Here is a tiny trained network, its code and every weight. The questions are about switching its units off for an input and a class, where a switched-off unit gives its printed mean instead of its output.

import numpy as np


def w(rows, s, z=0):
    codes = np.array(rows[::2]) - 128.0
    scale = np.full(codes.shape[1], s)
    scale[-1] = z or s
    return codes * scale


def norm(h):
    return h / np.sqrt((h * h).mean(-1, keepdims=True) + 1e-5)


def f(y):
    return np.maximum(y, 0)


def log_softmax(a):
    a = a - a.max(-1, keepdims=True)
    return a - np.log(np.exp(a).sum(-1, keepdims=True))


def net(x, mask):
    res = np.array(x, float).reshape(1, 4) / 4 @ E
    u = 0
    for l in range(4):
        y = f(norm(res) @ A[l][:, :-1].T + A[l][:, -1])
        res = res + np.where(mask[u : u + 6], y, B[l][:, -1]) @ B[l][:, :-1]
        u += 6
    return log_softmax(norm(res)[-1] @ U[:, :-1].T + U[:, -1])


A, B = {}, {}
E = w([
[118,93,129,119,126,143],'x0',
[110,140,2,161,52,185],'x1',
[135,140,125,154,111,81],'x2',
[247,122,118,78,68,16],'x3',
],0.0076)
A[0] = w([
[133,108,195,109,254,43,250],'0.n1',
[176,108,177,100,92,80,126],'0.n2',
[141,107,127,218,125,116,203],'0.n3',
[73,116,81,104,54,152,96],'0.n4',
[96,75,82,165,74,175,98],'0.n5',
[128,102,145,179,172,138,136],'0.n6',
],0.0087,0.0024)
B[0] = w([
[116,236,102,54,193,162,255],'0.n1',
[136,105,194,178,164,178,196],'0.n2',
[73,229,192,123,173,205,158],'0.n3',
[88,170,115,149,9,130,182],'0.n4',
[122,176,109,136,193,132,189],'0.n5',
[2,113,148,62,237,147,161],'0.n6',
],0.0065,0.0085)
A[1] = w([
[168,103,134,88,211,102,71],'1.n1',
[113,163,112,159,177,204,67],'1.n2',
[82,166,29,81,139,24,131],'1.n3',
[147,147,70,125,54,193,251],'1.n4',
[119,125,202,141,233,53,178],'1.n5',
[145,32,2,121,19,36,124],'1.n6',
],0.0065,0.0027)
B[1] = w([
[161,197,127,170,112,125,187],'1.n1',
[111,89,118,152,186,131,225],'1.n2',
[68,63,138,105,252,111,170],'1.n3',
[174,160,165,149,137,112,250],'1.n4',
[183,62,37,1,122,141,255],'1.n5',
[182,112,209,210,121,21,203],'1.n6',
],0.0078,0.0051)
A[2] = w([
[42,182,115,234,88,155,179],'2.n1',
[126,174,100,43,149,172,249],'2.n2',
[239,174,143,253,53,60,136],'2.n3',
[66,128,192,64,195,67,106],'2.n4',
[98,89,114,80,170,55,212],'2.n5',
[41,129,98,165,133,70,105],'2.n6',
],0.0071,0.0012)
B[2] = w([
[164,138,161,129,133,158,218],'2.n1',
[121,127,118,162,100,97,253],'2.n2',
[77,122,183,107,119,67,243],'2.n3',
[71,5,118,175,117,101,209],'2.n4',
[153,94,77,119,174,181,174],'2.n5',
[189,128,98,135,130,167,159],'2.n6',
],0.011,0.0067)
A[3] = w([
[253,104,85,93,134,123,65],'3.n1',
[129,86,97,136,164,126,91],'3.n2',
[95,129,151,92,127,166,88],'3.n3',
[151,118,104,80,151,119,88],'3.n4',
[99,109,128,130,155,189,216],'3.n5',
[158,151,119,163,161,135,10],'3.n6',
],0.014,0.0014)
B[3] = w([
[178,106,90,68,2,186,227],'3.n1',
[118,103,109,77,138,53,200],'3.n2',
[153,81,120,181,91,96,177],'3.n3',
[135,116,147,230,55,186,210],'3.n4',
[146,184,135,105,105,112,254],'3.n5',
[130,104,76,180,134,170,160],'3.n6',
],0.01,0.0074)
U = w([
[40,61,54,87,249,104,222],'0',
[247,67,64,57,50,158,10],'1',
[102,214,102,223,155,233,91],'2',
[145,158,194,170,108,18,178],'3',
],0.012,0.0012)

Each question gives the input, the list of numbers given to net, and the class t.
The units are the neurons (one row each of A and B). Each row of codes is followed by its name. A weight is (code - 128) times the scale printed after its matrix; where a second scale follows, it is the last column's (A, B and U).
mask holds one flag per neuron, layer by layer. A switched-off neuron (its flag False) gives its mean, the last column of its row in B, instead of its output. The means were averaged over made-up inputs and are rounded, as every weight is.
A unit's drop is (log p(t) with every unit on - log p(t) with that unit switched off) / (log p(t) with every unit on - log p(t) with every unit switched off).
The circuit of an input: a set's keep is (log p(t) with only the set's units on - log p(t) with every unit switched off) / (log p(t) with every unit on - log p(t) with every unit switched off). Starting from the 12 units with the biggest drops (on a tie, the unit counted first), units are removed one at a time, each time the one whose removal leaves the highest keep (on an exact tie, the one counted first), for as long as the keep stays at least 0.8.
circuit, biggest first: the units of the circuit, biggest drop first
most important unit: the unit with the biggest drop
top k neurons: the k neurons with the biggest drops, biggest first
k most important neurons of layer l: the k neurons of layer l with the biggest drops, biggest first
drop when u is switched off: that unit's drop, to one decimal
input [8,-6,2,2], class 1: circuit, biggest first	[1.n5]
input [8,5,8,0], class 2: circuit, biggest first	[0.n3; 0.n5]
input [-6,8,4,1], class 3: circuit, biggest first	[0.n1; 2.n3; 1.n6]
input [7,2,-5,0], class 2: top 2 neurons	[0.n5; 1.n5]
input [5,-8,5,1], class 1: top 3 neurons	[1.n5; 2.n3; 3.n4]
input [3,-4,1,1], class 1: top 4 neurons	[1.n5; 2.n3; 0.n2; 3.n4]
input [5,0,-8,-5], class 0: top 2 neurons	[0.n6; 3.n4]
input [7,-3,2,0], class 0: top 2 neurons	[0.n1; 2.n4]
input [-8,2,6,0], class 2: 3 most important neurons of layer 0	[0.n3; 0.n2; 0.n4]
input [-2,8,2,0], class 2: 2 most important neurons of layer 0	[0.n5; 0.n3]
input [0,8,-7,5], class 3: drop when 2.n3 is switched off	0.2
input [-6,7,-2,6], class 3: drop when 2.n6 is switched off	0.0
input [-7,8,-5,0], class 2: drop when 3.n1 is switched off	0.1
input [5,3,0,8], class 3: most important unit	2.n3
input [0,1,-5,0], class 2: 2 most important neurons of layer 0	[0.n5; 0.n1]
input [-3,-4,-3,1], class 1: 2 most important neurons of layer 0	[0.n4; 0.n2]
